W =
[[127 145 127 118 113 115 121 131 148 135 135 121]
 [119 137 144 123 134 122 129 124 135 113 145 102]
 [125 140 127 127 122 120 121 136 135 130 122 121]
 [142 126 135 121 122 128 136 122 143 116 145 148]
 [129 123 127 125 134 132 132 120 126 127 135 125]
 [129 128 133 132 119 128 129 134 126 132 119 132]
 [129 123 111 134 134 130 134 124 126 127 122 132]
 [134 131 133 127 110 124 127 138 129 143 122 140]
 [129 123 138 128 134 132 138 124 124 121 139 125]
 [131 128 119 131 122 124 127 134 129 135 119 136]
 [127 131 135 124 122 117 123 136 137 135 132 125]
 [127 117 127 130 137 132 138 117 126 124 139 129]
 [131 126 122 127 128 128 132 124 129 132 129 132]
 [134 126 135 128 125 126 142 124 137 118 145 136]
 [123 137 119 127 116 128 125 124 140 127 132 129]
 [136 112 130 130 134 138 132 122 118 130 126 148]]
Rows and columns are counted from 1.
(1, 1)	127
(5, 12)	125
(15, 9)	140
(9, 12)	125
(9, 1)	129
(8, 3)	133
(9, 7)	138
(13, 7)	132
(4, 9)	143
(13, 12)	132
(8, 2)	131
(11, 11)	132
(13, 3)	122
(10, 5)	122
(8, 9)	129
(13, 11)	129
(7, 4)	134
(6, 10)	132
(13, 9)	129
(5, 2)	123
(6, 6)	128
(9, 3)	138
(8, 5)	110
(2, 4)	123
(6, 4)	132
(1, 10)	135
(14, 10)	118
(13, 4)	127
(15, 1)	123
(15, 12)	129
(1, 3)	127
(11, 4)	124
(4, 4)	121
(7, 7)	134
(14, 1)	134
(2, 3)	144
(5, 9)	126

B =
[[138 130 138 122 143 125 133 142 132 134 136 133 145]
 [113 134 119 136 120 130 123 120 118 124 115 124 104]
 [128 115 122 126 109 129 125 112 135 124 132 118 125]
 [122 136 126 133 133 129 127 131 121 127 120 133 120]
 [128 137 135 128 143 125 131 141 125 133 128 131 130]
 [138 122 136 121 131 124 132 132 137 133 140 124 142]
 [122 140 131 132 141 127 129 139 120 130 121 133 122]
 [120 137 125 134 133 130 127 131 119 127 118 133 118]
 [122 144 133 133 146 127 130 144 117 132 120 135 122]
 [142 118 133 120 128 127 131 129 139 130 140 128 147]
 [120 147 133 134 149 127 130 145 115 132 118 136 120]
 [128 137 136 128 144 125 131 142 125 133 128 132 131]]
Rows and columns are counted from 1.
row 1 col 1 = 138
row 5 col 8 = 141
row 4 col 2 = 136
row 11 col 6 = 127
row 2 col 8 = 120
row 3 col 3 = 122
row 4 col 10 = 127
row 5 col 13 = 130
row 1 col 2 = 130
row 1 col 12 = 133
row 6 col 4 = 121
row 3 col 8 = 112
row 8 col 13 = 118
row 11 col 3 = 133
row 10 col 5 = 128
row 6 col 10 = 133
row 12 col 6 = 125
row 2 col 10 = 124
row 4 col 1 = 122
row 6 col 6 = 124
row 1 col 9 = 132
row 7 col 10 = 130
row 5 col 11 = 128
row 5 col 9 = 125
row 5 col 7 = 131
row 7 col 9 = 120
row 1 col 10 = 134
row 1 col 11 = 136
row 3 col 6 = 129
row 4 col 7 = 127
row 1 col 6 = 125
row 8 col 6 = 130
row 8 col 4 = 134
row 9 col 11 = 120
row 1 col 5 = 143
row 4 col 13 = 120
row 7 col 7 = 129

data =
[[115 143 132 110 142 144 130 126 132 142 117 128 100 140 154 122]
 [117 140 135 114 137 135 131 129 126 127 120 129 110 140 153 120]
 [106 135 132 116 138 139 134 129 126 131 125 135 109 140 148 129]
 [113 136 135 117 134 129 129 133 121 118 121 132 116 138 150 121]
 [107 130 131 116 141 133 136 134 128 126 127 137 109 143 151 128]
 [107 147 136 120 138 143 119 117 127 128 111 123 121 141 157 115]
 [110 143 133 115 136 141 121 128 123 136 111 128 108 134 149 120]
 [108 136 131 117 143 134 126 130 132 128 117 129 111 145 158 120]
 [116 144 138 116 134 138 128 125 122 125 119 127 116 138 152 119]
 [109 143 134 115 135 145 130 124 122 135 119 132 111 136 146 125]
 [116 144 134 112 138 142 127 127 126 136 116 128 105 137 151 121]
 [114 139 132 113 140 136 128 131 129 132 118 129 106 140 154 121]
 [113 145 137 117 136 140 127 122 125 126 117 126 118 140 154 118]
 [101 135 130 117 145 141 134 124 134 134 124 134 109 147 154 128]
 [108 137 134 117 139 136 133 126 128 126 124 131 114 144 154 124]]
Indices start at 1.
(1, 1) = 115
(1, 4) = 110
(2, 4) = 114
(9, 5) = 134
(8, 14) = 145
(3, 8) = 129
(6, 12) = 123
(4, 13) = 116
(2, 15) = 153
(6, 6) = 143
(3, 14) = 140
(7, 14) = 134
(13, 4) = 117
(6, 16) = 115
(4, 2) = 136
(12, 12) = 129
(15, 10) = 126
(1, 8) = 126
(15, 6) = 136
(13, 12) = 126
(11, 12) = 128
(14, 3) = 130
(5, 14) = 143
(10, 4) = 115
(14, 14) = 147
(9, 8) = 125
(3, 12) = 135
(13, 7) = 127
(2, 9) = 126
(9, 6) = 138
(5, 7) = 136
(9, 3) = 138
(5, 16) = 128
(7, 13) = 108
(10, 16) = 125
(4, 11) = 121
(8, 13) = 111
(13, 8) = 122
